The symbols move the elements like this.
state | fo fu gi
Zez | Naz Pif Muk
Zam | Lut Leb Kif
Kem | Kan Bar Ziv
Sud | Vus Non Der
Fup | Naz Big Gim
Niz | Dud Dev Fup
Nud | Zot Zev Bot
Pom | Kur Fep Gal
Bep | Big Nus Dos
Zot | Lak Vus Lof
Fub | Rak Fer Niz
Ziv | Mar Dos Bes
Bes | Pip Bos Zod
Gal | Kap Tor Lov
Rol | Zez Beb Rol
Vuk | Gim Dev Rol
Dut | Niz Pip Fof
Kur | Lof Kap Zot
Lut | Zez Kif Pif
Pip | Fof Kap Gim
Vup | Zev Doz Fer
Rak | Dev Niz Dud
Pif | Muk Vuk Fub
Zod | Sab Bir Nev
Sab | Ges Bes Ziv
Muk | Nus Fub Rak
Nus | Vuk Rak Dev
Fep | Gal Kap Siz
Der | Fav Gon Bez
Kif | Pif Nus Vuk
Kug | Zot Sim Pab
Bez | Nud Lof Zot
Siz | Bir Buz Pom
Tor | Lov Dil Bil
Lof | Non Pom Kug
Mar | Dut Dos Pip
Bos | Zod Siz Bir
Buz | Pom Dal Fep
Gim | Lin Far Kem
Lin | Soz Kem Kan
Bot | Fab Sim Nog
Dil | Bil Lak Sud
Dev | Rol Dud Beb
Lak | Sud Lof Non
Far | Rak Ges Bar
Vus | Lof Der Zev
Big | Niz Soz Gim
Ges | Dal Fup Dud
Bil | Zot Pom Vus
Dud | Beb Pif Naz
Fav | Sud Kug Zam
Kig | Fup Bep Big
Kag | Tor Fab Dil
Leb | Kif Muk Nus
Fab | Dil Zev Lak
Doz | Zam Nog Zam
Nev | Buz Kur Dal
Soz | Rak Bos Ges
Non | Der Kug Kug
Sim | Nog Lut Zez
Kap | Kag Bir Fab
Dal | Fep Kap Pip
Fer | Vus Zam Lut
Dos | Bes Fof Bos
Bir | Mar Pom Kur
Zev | Bot Fer Vus
Lov | Non Bil Zot
Bar | Ziv Dut Dos
Nog | Zam Lof Leb
Fof | Bos Dut Siz
Gon | Bez Pab Vup
Kan | Kan Ziv Mar
Pab | Vup Bot Doz
Naz | Bep Gim Lin
Beb | Kig Naz Ges

The rows follow the links: the fewer symbols apart two elements are, the more alike their rows tend to be.

Rows of some elements; one shown again gets a slightly different row:
Fep -> [-49,-41,-47,-61,38,-108,-47,87,-7,39,18,42,-6,55,35,-70,-18,22,-25,-12,34,-42,-43,-87,-91,15,-12,-37,-19,35,-75,-39,-48,-9,39,29,-66,-78,31,-13,7,79,-17,44,56,16]
Sud -> [79,22,2,44,44,100,18,-19,-49,-49,3,-95,15,-3,-3,108,48,-7,-7,-3,-11,8,-49,-22,32,13,31,52,41,-42,-65,-17,64,33,-78,-45,-122,33,-40,-14,45,55,32,-37,-36,46]
Fub -> [-37,-72,85,4,-8,-101,-32,11,-70,-18,-6,-63,-40,59,-6,21,-29,-21,59,-13,30,20,63,28,-62,-29,49,-72,-11,51,15,51,-11,20,7,-20,-18,12,80,34,19,-146,-18,13,5,-25]
Vus -> [31,-19,35,13,76,19,-59,70,-59,-115,-26,-64,-27,-19,-31,62,23,0,1,13,23,10,-21,102,38,7,-18,-34,95,-15,-85,49,77,74,-62,-44,-3,13,-29,27,68,-50,14,-19,-15,50]
Zez -> [-59,22,66,34,6,-12,29,-39,19,-1,55,-19,-20,-78,-51,34,4,-1,28,-6,-3,21,-62,-58,-13,33,128,0,-80,12,35,59,-136,-40,-54,5,10,16,56,16,-34,-16,-76,-32,-2,-50]
Fer -> [-44,-44,49,-52,61,-12,-105,59,-10,-101,-7,9,-22,-32,-19,54,-10,-2,25,36,18,28,20,100,-18,4,-9,-55,26,-20,-8,62,28,45,0,-19,69,36,39,84,26,-129,35,-20,2,5]
Fav -> [10,23,-6,37,56,103,3,-29,-9,-27,1,-25,36,-48,5,107,25,-5,20,28,14,19,-37,-43,26,-12,25,30,28,-74,-47,-30,51,14,-35,-21,-150,68,11,10,37,50,77,-57,-17,49]
Mar -> [-19,36,-10,10,-17,21,50,-100,48,82,-32,37,43,-4,-20,26,-60,-22,-15,-58,27,34,92,28,24,59,-15,34,16,38,-23,-51,-11,-44,93,21,0,-92,-57,-129,-49,24,-48,31,16,-19]
Vup -> [-39,-4,-5,-31,73,39,-75,65,19,-86,-29,62,-8,-83,-7,22,-5,10,-1,95,42,16,8,106,-1,6,-47,-34,48,-26,-22,65,46,18,7,-11,95,28,3,59,-3,-54,59,-41,5,34]
Dud -> [6,-12,22,64,-90,-84,65,-15,-83,49,2,-42,-55,42,-34,-110,0,-11,49,18,-22,-15,36,-16,-25,-83,43,-45,-19,67,58,41,-49,1,-24,-14,16,14,66,44,-66,-82,-42,13,-22,-33]
Soz -> [47,-45,-18,34,-116,-64,21,-14,-18,43,-10,11,10,67,24,-110,-6,-16,25,4,-31,-41,61,0,20,-121,-72,-25,16,15,111,-38,26,24,55,28,14,34,14,35,-16,-57,6,19,8,-20]
Gim -> [-10,-10,-74,-4,-114,-22,66,-43,-11,37,-41,44,24,11,17,-70,-33,-37,-8,54,-15,-29,12,-70,3,-98,-48,1,2,31,81,-39,-38,-24,120,40,68,-36,-1,-14,-65,-7,-49,-12,-23,11]
Doz -> [-43,-12,-14,-56,78,83,-93,34,64,-68,-16,75,22,-74,7,63,16,7,-2,91,16,33,-37,56,-12,5,-12,-2,-11,-59,19,15,21,-19,25,18,69,72,18,73,9,-11,77,-55,10,34]
Lak -> [80,2,2,10,33,92,8,18,-40,-50,29,-110,0,4,6,102,45,5,-28,-20,-39,18,-73,-21,27,33,28,63,26,-38,-61,-1,43,25,-91,-62,-60,17,-63,-7,78,58,16,-21,-49,35]
Pip -> [-29,48,-38,-32,7,4,50,-71,3,98,-22,53,7,30,25,-37,-32,-9,-18,-23,43,30,85,14,-67,68,-16,24,-15,56,-38,-49,15,-70,73,-7,-11,-68,-38,-108,-87,30,4,43,29,-26]
Bar -> [-17,8,-7,-1,-52,19,59,-117,34,49,-50,23,40,9,-3,21,-78,-55,0,-23,20,40,117,36,25,8,-27,33,40,39,31,-47,16,-29,110,24,34,-86,-49,-112,-43,-34,-62,20,2,-6]
Dut -> [-47,35,-13,-23,17,12,45,-94,-36,63,-27,28,24,36,18,9,-54,-39,-10,-2,56,67,103,31,-64,60,11,27,-6,60,-52,-34,29,-54,88,-31,-27,-49,-26,-98,-88,-19,18,21,8,-22]
Dos -> [10,58,6,42,-31,53,65,-133,58,98,-20,39,35,19,-1,-3,-24,-11,8,-56,4,34,104,67,19,42,-12,61,-9,4,30,-54,55,-50,49,-9,-7,-20,-56,-89,-56,2,7,32,17,-38]
Lof -> [31,12,-12,44,70,36,-4,36,-39,-37,13,-38,25,-46,-20,70,20,7,3,-5,24,-20,-71,-30,45,-5,0,7,63,-54,-102,-15,37,57,-43,-19,-167,2,4,-7,63,81,36,-42,-8,76]
Zot -> [39,7,-4,20,65,31,-10,67,-57,-81,0,-69,2,-26,-22,65,19,3,-4,-24,14,-14,-77,-13,52,13,4,-12,82,-26,-124,17,48,79,-69,-45,-96,-20,-31,-12,79,53,-9,-22,-39,73]
Nud -> [5,22,16,5,73,18,-44,95,-18,-112,-14,2,-42,-72,-56,12,-5,2,-15,49,26,2,0,132,49,10,-61,-47,83,-8,-78,71,66,44,-49,-24,74,-2,-33,31,20,-50,-8,-31,-14,62]
Dal -> [-30,-22,-58,-47,13,-125,-31,72,17,66,25,69,0,61,34,-119,-5,39,-25,-16,23,-72,-35,-69,-60,-7,-60,-50,-21,16,-42,-29,-21,-6,43,41,-29,-51,22,-6,19,84,-11,61,65,-9]
Beb -> [8,66,-11,71,-80,-4,114,-27,-38,62,6,24,-40,-14,-37,-156,34,9,-9,19,-23,-27,-25,-44,29,-52,13,25,-24,46,51,18,-79,-50,-15,-15,44,22,-2,28,-109,16,-32,-19,-24,-28]
Zod -> [74,23,27,60,-11,-20,35,-47,98,87,31,3,17,22,-15,-71,22,39,37,-106,-30,-61,59,56,56,-9,-54,19,-5,-60,59,-3,55,15,-79,11,-51,50,-23,-6,38,34,45,54,40,-42]
Der -> [21,39,7,58,47,68,22,0,-49,-44,-17,-17,20,-58,-33,73,13,-20,8,25,36,-6,-25,8,45,-37,-11,17,94,-50,-100,-3,78,43,-30,-49,-154,10,-6,5,25,22,49,-46,-24,90]

Each walk starts at a row. The symbols on each line, taken left to right, move it on to the next element.
Each answer is a row, close to the row of the element it stands for.
start [26,11,-7,9,23,-64,-10,-3,65,134,42,38,15,64,24,-87,-9,62,2,-107,29,-30,25,7,-3,47,-51,-2,-21,-14,-37,-45,28,2,-6,19,-94,-39,-3,-44,21,85,-5,60,83,-30]
fu
[-25,-38,-41,-46,32,-80,-47,83,-15,33,38,14,-7,51,40,-52,7,29,-10,-39,30,-45,-62,-97,-54,35,3,-61,-15,9,-86,-38,-27,0,21,22,-108,-70,11,-17,40,104,-14,43,34,9]
gi fu fo
[49,-35,-6,-50,29,26,-6,56,-72,-85,13,-112,-10,48,29,91,32,-12,-43,-43,-19,7,-88,-73,-20,72,50,17,-5,2,-69,-34,-11,22,-56,-43,-35,-21,-50,-36,80,67,-26,3,-23,11]
start [4,-22,-49,-106,39,-60,-52,112,1,-16,24,15,-28,65,66,-42,30,39,-54,-39,-5,-31,-58,-60,-66,98,-25,-7,-46,40,-60,-15,-28,-17,0,-10,57,-79,-20,-45,18,84,-32,52,31,-11]
fu fu fo
[5,-22,-35,1,46,-97,-38,85,0,52,33,0,17,34,13,-46,-7,51,3,-44,29,-64,-51,-58,6,5,-18,-45,24,-20,-76,-9,0,35,-35,39,-136,-50,17,-8,53,108,-16,49,48,29]
fo gi gi
[-35,32,-33,-29,76,71,-57,59,39,-82,-36,86,9,-98,-22,24,12,17,-33,103,19,20,-15,91,20,7,-50,-2,59,-47,-37,20,45,24,31,-16,70,44,2,64,-13,1,68,-60,3,58]
start [-66,-62,76,-43,30,-8,-88,-11,9,-39,21,-25,12,-3,3,129,-8,5,47,-3,5,29,-22,-21,-70,8,92,-11,-79,-34,66,19,-44,-9,-9,20,-44,82,92,59,52,-66,34,-24,17,-30]
fo fo
[-70,-46,91,1,-2,-78,-17,-25,-34,-10,28,-59,-19,16,-28,71,-19,-7,61,-41,-3,35,-8,-17,-47,-1,106,-36,-54,36,48,64,-71,2,-40,7,-28,7,84,23,21,-105,-52,13,16,-72]
gi fu gi
[-73,-33,77,-43,50,14,-82,2,44,-60,40,-15,2,-68,-11,122,4,7,26,11,-9,64,-35,-4,-40,32,99,-9,-62,-52,57,47,-66,-20,-27,26,8,65,69,53,31,-68,-10,-36,18,-29]
start [-44,-12,-43,-31,35,-81,-17,15,2,108,22,61,0,57,41,-82,-17,28,9,-39,63,-21,14,-52,-78,21,-15,-44,-30,21,-87,-48,-2,-16,50,9,-105,-54,33,-37,-7,82,15,55,68,-6]
gi gi
[0,-55,-35,-97,29,-48,-40,93,-27,-35,29,-37,-15,72,65,17,12,24,-38,-20,-12,-16,-94,-110,-74,77,18,-5,-29,33,-68,-33,-59,-7,4,-3,-3,-63,-11,-26,34,81,-44,38,9,1]
fu
[61,-29,2,-70,20,31,-16,50,-30,-93,26,-105,-36,53,38,70,54,12,-39,-43,-53,6,-83,-47,-33,108,31,52,-29,26,-32,-9,-17,6,-63,-28,71,-26,-62,-27,55,33,-35,4,-36,-12]
start [-47,30,33,-10,60,100,-56,10,85,-63,21,55,9,-116,-22,99,41,11,-24,54,-15,28,-79,3,18,54,48,38,-31,-77,19,14,-28,-27,-40,4,33,66,19,42,14,42,21,-54,2,4]
fu fu fu
[-44,-53,80,5,-27,-68,-15,-38,-52,15,30,-72,-15,41,-22,43,-13,-27,61,-33,-8,45,4,-51,-78,-33,112,-25,-72,30,55,43,-65,-15,-14,7,-50,43,92,38,7,-100,-12,-5,-5,-56]
gi gi fu
[6,13,-69,34,-119,4,81,-32,-15,38,-23,42,-1,-1,2,-116,3,-31,-9,67,-41,-43,-30,-78,24,-97,-22,6,-17,35,84,-20,-69,-24,44,38,69,6,12,28,-95,22,-29,-23,-37,5]
start [-54,-33,12,-59,76,62,-103,4,60,-71,-1,42,32,-54,30,115,14,10,13,45,-1,42,-40,11,-36,17,38,11,-51,-81,46,7,-5,-18,9,10,-1,85,48,83,41,-27,82,-53,18,3]
gi gi gi
[-36,77,32,70,3,8,97,-29,-6,47,38,1,-43,-66,-73,-57,20,-3,-19,1,-6,12,-53,-49,24,35,75,17,-50,44,-14,33,-104,-55,-65,-9,9,-24,0,-37,-89,49,-76,-15,-21,-25]
fu fo
[35,23,-78,23,-88,37,77,-9,-18,33,-7,54,-6,23,46,-110,48,-5,-12,63,-46,-44,12,-55,-14,-105,-43,20,-26,13,77,-39,1,-29,21,-8,42,47,5,48,-76,23,65,-22,-29,1]
start [-28,32,50,64,-60,-76,88,-44,-86,57,20,-18,-64,3,-59,-68,7,-16,24,-4,10,4,5,-46,-34,-29,82,-23,-42,90,17,57,-83,-36,-28,-27,-11,-22,55,-7,-94,-48,-68,-3,-31,-48]
gi fo fu
[34,16,-68,21,-96,49,79,-62,-20,63,-11,48,21,52,31,-102,29,-19,7,47,-43,-11,35,-53,-28,-94,-40,36,-29,17,92,-58,-7,-46,38,-4,13,65,8,26,-79,9,70,-35,-15,-14]
fo fu fu
[51,52,13,55,-1,-6,57,-86,73,135,7,27,17,50,11,-85,11,36,23,-87,7,-10,106,53,15,6,-47,34,-17,-16,16,-35,63,-23,-14,-14,-60,16,-23,-39,-18,45,54,67,49,-49]
start [59,-3,22,-72,9,50,-24,58,-12,-95,14,-75,-33,39,47,45,48,25,-59,-46,-71,18,-44,-12,-16,112,24,46,-27,15,3,15,-8,-9,-73,-25,135,-9,-76,-23,37,18,-33,15,-38,-31]
fo fo fo
[52,22,-18,36,33,85,38,-13,-41,-26,4,-60,26,-26,4,99,22,-13,-12,-4,5,-4,-71,-57,31,-2,33,53,46,-59,-76,-32,35,27,-44,-40,-161,25,-21,-6,48,76,27,-50,-32,59]
fu fu fo
[-35,-3,14,-46,74,102,-89,29,77,-73,9,61,39,-78,18,100,19,14,-5,72,-5,21,-43,25,-17,20,20,18,-32,-78,50,10,1,-6,-8,11,33,77,11,80,18,9,68,-62,5,22]
